Here is a tiny trained network, its code and every weight. The questions are about switching its units off for an input and a class, where a switched-off unit gives its printed mean instead of its output.

import numpy as np


def w(rows, s, z=0):
    codes = np.array(rows[::2]) - 128.0
    scale = np.full(codes.shape[1], s)
    scale[-1] = z or s
    return codes * scale


def norm(h):
    return h / np.sqrt((h * h).mean(-1, keepdims=True) + 1e-5)


def f(y):
    return np.maximum(y, 0)


def log_softmax(a):
    a = a - a.max(-1, keepdims=True)
    return a - np.log(np.exp(a).sum(-1, keepdims=True))


def net(x, mask):
    res = np.array(x, float).reshape(1, 3) / 4 @ E
    u = 0
    for l in range(4):
        y = f(norm(res) @ A[l][:, :-1].T + A[l][:, -1])
        res = res + np.where(mask[u : u + 5], y, B[l][:, -1]) @ B[l][:, :-1]
        u += 5
    return log_softmax(norm(res)[-1] @ U[:, :-1].T + U[:, -1])


A, B = {}, {}
E = w([
[93,53,247,173,177,47],'x0',
[162,124,183,112,46,149],'x1',
[109,151,135,131,106,81],'x2',
],0.012)
A[0] = w([
[116,75,39,121,254,112,56],'0.n1',
[157,134,30,126,219,18,8],'0.n2',
[183,101,129,142,169,17,7],'0.n3',
[62,55,238,109,115,129,172],'0.n4',
[143,69,143,133,57,157,85],'0.n5',
],0.0079,0.0017)
B[0] = w([
[157,135,192,189,1,130,224],'0.n1',
[226,123,135,158,49,95,205],'0.n2',
[142,67,135,64,173,158,184],'0.n3',
[164,178,83,105,162,112,253],'0.n4',
[188,34,105,137,132,143,183],'0.n5',
],0.009,0.0068)
A[1] = w([
[111,121,111,146,69,200,250],'1.n1',
[53,170,255,77,156,134,24],'1.n2',
[142,124,121,198,154,165,74],'1.n3',
[61,99,221,183,224,155,129],'1.n4',
[66,67,77,137,219,62,101],'1.n5',
],0.0091,0.0015)
B[1] = w([
[58,152,148,111,214,152,254],'1.n1',
[82,150,79,130,95,120,165],'1.n2',
[201,170,248,147,146,209,155],'1.n3',
[59,175,2,113,76,161,216],'1.n4',
[177,152,106,75,121,75,181],'1.n5',
],0.0078,0.0052)
A[2] = w([
[56,127,52,73,91,176,222],'2.n1',
[43,69,108,159,184,30,164],'2.n2',
[150,119,226,195,150,193,128],'2.n3',
[254,124,99,108,107,154,7],'2.n4',
[41,197,159,102,143,109,151],'2.n5',
],0.0065,0.0019)
B[2] = w([
[135,121,142,114,131,65,227],'2.n1',
[156,101,122,81,111,197,203],'2.n2',
[206,152,99,129,142,171,200],'2.n3',
[90,170,173,127,95,110,254],'2.n4',
[115,134,102,133,255,112,151],'2.n5',
],0.011,0.0046)
A[3] = w([
[81,162,136,83,114,32,129],'3.n1',
[96,11,152,95,162,134,120],'3.n2',
[117,158,224,115,100,194,249],'3.n3',
[158,116,129,142,113,43,216],'3.n4',
[143,203,197,134,178,100,175],'3.n5',
],0.011,0.0015)
B[3] = w([
[167,153,121,173,198,171,212],'3.n1',
[62,136,107,26,83,123,181],'3.n2',
[119,64,118,233,148,40,254],'3.n3',
[228,202,2,223,43,166,232],'3.n4',
[67,96,55,186,176,122,186],'3.n5',
],0.0088,0.0063)
U = w([
[168,107,127,206,36,119,182],'0',
[119,186,51,9,161,143,195],'1',
[191,135,96,198,209,176,164],'2',
[113,120,102,161,175,129,95],'3',
[70,114,250,55,151,161,3],'4',
[2,86,202,122,132,109,28],'5',
],0.0098,0.0037)

Each question gives the input, the list of numbers given to net, and the class t.
The units are the neurons (one row each of A and B). Each row of codes is followed by its name. A weight is (code - 128) times the scale printed after its matrix; where a second scale follows, it is the last column's (A, B and U).
mask holds one flag per neuron, layer by layer. A switched-off neuron (its flag False) gives its mean, the last column of its row in B, instead of its output. The means were averaged over made-up inputs and are rounded, as every weight is.
A unit's drop is (log p(t) with every unit on - log p(t) with that unit switched off) / (log p(t) with every unit on - log p(t) with every unit switched off).
The circuit of an input: a set's keep is (log p(t) with only the set's units on - log p(t) with every unit switched off) / (log p(t) with every unit on - log p(t) with every unit switched off). Starting from the 12 units with the biggest drops (on a tie, the unit counted first), units are removed one at a time, each time the one whose removal leaves the highest keep (on an exact tie, the one counted first), for as long as the keep stays at least 0.8.
units of the circuit, in order: the units of the circuit, biggest drop first
most important unit: the unit with the biggest drop
top k neurons in layer l: the k neurons of layer l with the biggest drops, biggest first
drop when u is switched off: that unit's drop, to one decimal
input [1,-5,-3], class 0: units of the circuit, in order -> 0.n1
input [3,-7,6], class 0: units of the circuit, in order -> 0.n2; 0.n1
input [5,4,-5], class 1: units of the circuit, in order -> 0.n1; 3.n2; 1.n4
input [5,-1,-5], class 1: top 2 neurons in layer 2 -> 2.n2; 2.n4
input [7,-5,6], class 1: units of the circuit, in order -> 2.n2; 3.n2; 1.n4
input [7,-6,-7], class 1: units of the circuit, in order -> 1.n4; 2.n2; 3.n2
input [-3,-5,0], class 0: top 2 neurons in layer 0 -> 0.n2; 0.n1
input [-4,-7,-3], class 0: units of the circuit, in order -> 0.n1; 0.n2
input [7,4,3], class 1: top 2 neurons in layer 0 -> 0.n2; 0.n1
input [2,3,-1], class 3: top 3 neurons in layer 0 -> 0.n4; 0.n1; 0.n2
input [0,1,-1], class 3: top 4 neurons in layer 3 -> 3.n4; 3.n3; 3.n5; 3.n1
input [-4,1,8], class 2: top 2 neurons in layer 3 -> 3.n1; 3.n2
input [3,1,5], class 2: top 2 neurons in layer 1 -> 1.n5; 1.n1
input [0,-7,4], class 0: top neuron in layer 0 -> 0.n1
input [-4,4,8], class 2: top 2 neurons in layer 3 -> 3.n1; 3.n2
input [1,-6,-4], class 0: drop when 0.n2 is switched off -> 0.2
input [7,-3,6], class 1: drop when 2.n2 is switched off -> 0.3
input [3,-7,1], class 0: drop when 0.n1 is switched off -> 0.2
input [8,-4,-2], class 1: drop when 2.n2 is switched off -> 0.3
input [8,-5,-2], class 1: most important unit -> 2.n2
